Below are the code and all the weights of a small trained network. Each question names an input and a target symbol and asks about switching units off, where a switched-off unit gives its printed mean instead of its output.

import numpy as np


def w(rows, s, z=0):
    codes = np.array(rows[::2]) - 128.0
    scale = np.full(codes.shape[1], s)
    scale[-1] = z or s
    return codes * scale


def f(y):
    return np.maximum(y, 0)


def softmax(a):
    e = np.exp(a - a.max(-1, keepdims=True))
    return e / e.sum(-1, keepdims=True)


def log_softmax(a):
    a = a - a.max(-1, keepdims=True)
    return a - np.log(np.exp(a).sum(-1, keepdims=True))


def net(x, mask):
    ids = ['ΓΞΣΩαβεημπτφ'.index(c) for c in x.split()]
    T = len(ids)
    res = E[ids] + P[:T]
    r = res
    for j in range(2):
        rows = slice(3 * j, 3 * j + 3)
        q, k, v = (r @ M[0][rows].T for M in (Q, K, V))
        z = softmax(np.where(np.tri(T) > 0, q @ k.T / 3**0.5, -1e9)) @ v
        o = O[0][rows]
        res = res + np.where(mask[j], z, o[:, -1]) @ o[:, :-1]
    y = f(res @ A[0][:, :-1].T + A[0][:, -1])
    res = res + np.where(mask[2:26], y, B[0][:, -1]) @ B[0][:, :-1]
    return log_softmax(res[-1] @ U[:, :-1].T + U[:, -1])


Q, K, V, O, A, B = {}, {}, {}, {}, {}, {}
E = w([
[120,129,152,110,196,144,138,142,94],'Γ',
[93,179,76,181,171,122,72,183,111],'Ξ',
[121,148,127,145,135,94,141,124,182],'Σ',
[122,58,143,88,153,124,163,107,148],'Ω',
[102,108,114,119,121,165,134,133,144],'α',
[81,182,107,151,85,163,158,111,178],'β',
[190,144,105,102,155,77,169,99,109],'ε',
[126,91,181,175,133,114,166,112,124],'η',
[98,171,157,83,144,137,165,106,157],'μ',
[106,178,160,121,161,152,126,2,152],'π',
[58,121,93,165,141,72,97,148,53],'τ',
[85,123,99,31,155,165,130,151,117],'φ',
],0.025)
P = w([
[253,84,253,135,113,162,62,106,95],'0',
[64,106,84,155,221,155,175,159,94],'1',
[61,117,71,145,196,139,176,144,112],'2',
[71,112,66,139,206,134,167,146,105],'3',
[77,98,64,138,222,139,165,155,87],'4',
[88,116,45,136,228,112,149,122,103],'5',
[85,141,14,133,220,96,158,106,150],'6',
],0.0082)
Q[0] = w([
[217,91,66,135,105,171,60,131,67],'H0',
[139,77,211,111,47,149,61,227,214],'H0',
[68,106,54,119,246,144,176,68,140],'H0',
[174,147,128,71,42,130,179,155,133],'H1',
[134,147,5,127,166,113,209,49,69],'H1',
[31,15,107,148,255,137,94,130,119],'H1',
],0.0069)
K[0] = w([
[27,62,100,200,162,146,100,73,170],'H0',
[35,128,91,120,242,133,187,143,147],'H0',
[187,146,174,96,56,116,46,137,129],'H0',
[153,166,116,127,147,66,219,166,114],'H1',
[220,68,135,107,121,99,1,101,88],'H1',
[120,109,168,114,92,120,64,76,84],'H1',
],0.0068)
V[0] = w([
[96,118,114,198,173,127,90,91,128],'H0',
[98,140,117,131,107,233,133,94,107],'H0',
[120,133,83,79,225,129,151,101,109],'H0',
[130,252,133,145,166,78,163,187,139],'H1',
[150,87,70,106,149,121,117,138,106],'H1',
[212,97,121,111,130,179,171,161,134],'H1',
],0.013)
O[0] = w([
[107,218,147,155,184,116,251,176,180,195],'H0',
[69,125,254,125,148,28,96,228,189,205],'H0',
[205,180,169,84,80,52,149,80,16,234],'H0',
[172,120,186,165,237,181,119,199,44,5],'H1',
[97,39,114,128,36,110,142,184,84,2],'H1',
[200,136,122,120,150,87,146,227,173,114],'H1',
],0.0094,0.0034)
A[0] = w([
[110,164,114,153,95,82,69,167,105,64],'N0',
[70,123,115,149,92,116,147,118,124,144],'N1',
[153,132,59,100,122,172,124,105,82,5],'N2',
[87,176,108,106,117,165,69,124,120,144],'N3',
[97,100,122,73,108,147,180,132,105,129],'N4',
[158,178,117,121,104,128,138,109,51,84],'N5',
[132,180,139,155,141,124,96,97,127,67],'N6',
[162,61,135,162,143,125,153,137,143,187],'N7',
[148,103,157,68,142,144,144,108,156,162],'N8',
[133,139,126,172,66,117,166,114,144,127],'N9',
[131,88,138,124,155,76,103,125,109,148],'N10',
[105,89,88,61,218,111,133,131,140,170],'N11',
[160,127,166,124,156,136,82,129,119,184],'N12',
[137,177,94,125,109,122,143,72,115,183],'N13',
[79,109,135,159,137,121,136,116,153,193],'N14',
[121,128,117,198,128,92,135,115,105,128],'N15',
[164,162,81,141,158,134,127,144,168,225],'N16',
[149,127,134,104,48,84,95,107,122,103],'N17',
[179,109,57,161,121,221,103,97,102,5],'N18',
[165,122,96,109,184,65,178,139,102,221],'N19',
[165,107,162,249,124,108,109,92,149,131],'N20',
[121,118,155,139,89,95,73,130,165,27],'N21',
[81,163,148,145,123,165,183,153,107,109],'N22',
[113,144,142,174,124,126,112,138,157,147],'N23',
],0.011,0.0031)
B[0] = w([
[132,166,46,154,184,80,142,160,152,152],'N0',
[169,139,144,99,130,91,125,65,154,173],'N1',
[117,113,178,106,162,117,119,158,166,212],'N2',
[197,156,170,144,167,132,112,151,80,178],'N3',
[107,171,106,111,119,67,85,102,190,178],'N4',
[110,3,161,200,122,145,150,132,140,203],'N5',
[121,68,152,150,164,176,203,168,138,201],'N6',
[142,157,36,152,118,147,48,200,176,152],'N7',
[195,110,82,200,110,99,126,161,194,192],'N8',
[190,121,192,61,140,148,94,160,175,153],'N9',
[130,209,120,226,56,141,53,114,105,169],'N10',
[153,153,137,95,59,110,132,92,151,248],'N11',
[152,144,176,143,57,96,194,111,91,157],'N12',
[116,98,186,105,92,168,127,190,118,238],'N13',
[130,149,104,122,132,101,69,78,68,215],'N14',
[117,161,163,76,142,65,117,152,96,157],'N15',
[142,145,138,129,111,180,177,97,79,194],'N16',
[43,179,89,93,209,136,142,129,79,185],'N17',
[171,71,108,116,175,49,189,137,118,210],'N18',
[84,123,162,152,74,194,102,192,137,245],'N19',
[133,140,65,62,162,219,136,147,156,157],'N20',
[36,70,85,88,155,151,167,109,161,159],'N21',
[86,110,116,93,131,97,72,112,147,208],'N22',
[128,77,126,165,137,150,133,94,87,178],'N23',
],0.0064,0.013)
U = w([
[151,157,80,173,102,128,165,105,163,128],'Γ',
[77,108,130,118,108,75,125,111,76,108],'Ξ',
[85,90,175,108,114,122,165,60,112,177],'Σ',
[36,114,140,110,127,211,147,185,115,39],'Ω',
[90,118,151,153,34,146,186,191,133,254],'α',
[210,168,172,119,116,136,35,111,98,178],'β',
[133,90,155,154,175,135,23,159,193,104],'ε',
[178,170,191,124,157,35,166,147,170,53],'η',
[124,81,124,172,72,52,134,111,206,108],'μ',
[157,156,94,94,221,107,145,175,117,129],'π',
[153,139,143,2,156,113,79,185,137,134],'τ',
[107,37,146,120,144,93,135,171,161,58],'φ',
],0.007,0.0055)

Each question gives the input, a string of symbols that net reads in full, and the target symbol t.
The units are the heads (3 rows each of Q, K, V and O) and the neurons (one row each of A and B). Each row of codes is followed by its name. A weight is (code - 128) times the scale printed after its matrix; where a second scale follows, it is the last column's (O, A, B and U).
mask holds one flag per unit, heads first, then neurons. A switched-off unit (its flag False) gives its mean, the last column of its rows in O or B, instead of its output. The means were averaged over made-up inputs and are rounded, as every weight is.
A unit's drop is (log p(t) with every unit on - log p(t) with that unit switched off) / (log p(t) with every unit on - log p(t) with every unit switched off).
The circuit of an input: a set's keep is (log p(t) with only the set's units on - log p(t) with every unit switched off) / (log p(t) with every unit on - log p(t) with every unit switched off). Starting from the 12 units with the biggest drops (on a tie, the unit counted first), units are removed one at a time, each time the one whose removal leaves the highest keep (on an exact tie, the one counted first), for as long as the keep stays at least 0.8.
units of the circuit, in order: the units of the circuit, biggest drop first
unit that matters most: the unit with the biggest drop
k most important neurons: the k neurons with the biggest drops, biggest first
which heads matter: for each layer, one digit per head in row order, 1 if its drop is at least 0.15 and else 0, layers parted by /
input π π μ μ Σ τ, target η: units of the circuit, in order : (H0)
input μ ε τ η Ω η, target β: units of the circuit, in order : (H0; N10; N6; N5)
input ε τ φ φ, target φ: 2 most important neurons : (N5; N18)
input φ π β Ω ε π π, target Ξ: 2 most important neurons : (N17; N10)
input π μ π φ φ, target η: which heads matter : 11
input β ε η, target ε: which heads matter : 10
input Ξ Ξ ε μ μ τ ε, target Ω: which heads matter : 11
input φ π Ξ β, target Ξ: units of the circuit, in order : (H0; N17)
input μ π α η π Ω π, target β: units of the circuit, in order : (H0; N3)
input Γ τ Γ ε μ Σ, target α: which heads matter : 10
input β μ η π π β, target ε: which heads matter : 10
input π ε ε Ω ε μ ε, target α: which heads matter : 00
input ε η Γ μ ε α, target φ: 3 most important neurons : (N18; N5; N2)
input π Γ π β α η Ω, target η: units of the circuit, in order : (H0)
input Ω π ε, target τ: 3 most important neurons : (N9; N17; N6)
input φ η φ Σ, target Ξ: 2 most important neurons : (N17; N10)
input Ω ε μ μ φ α, target τ: which heads matter : 11
input ε Ω π ε μ τ, target φ: which heads matter : 10
input η β α ε α, target Γ: which heads matter : 11
input φ ε φ Σ μ φ μ, target Ξ: unit that matters most : H0
input φ α ε π α Ω, target Ξ: which heads matter : 11
input φ ε τ Σ ε, target Ξ: which heads matter : 11
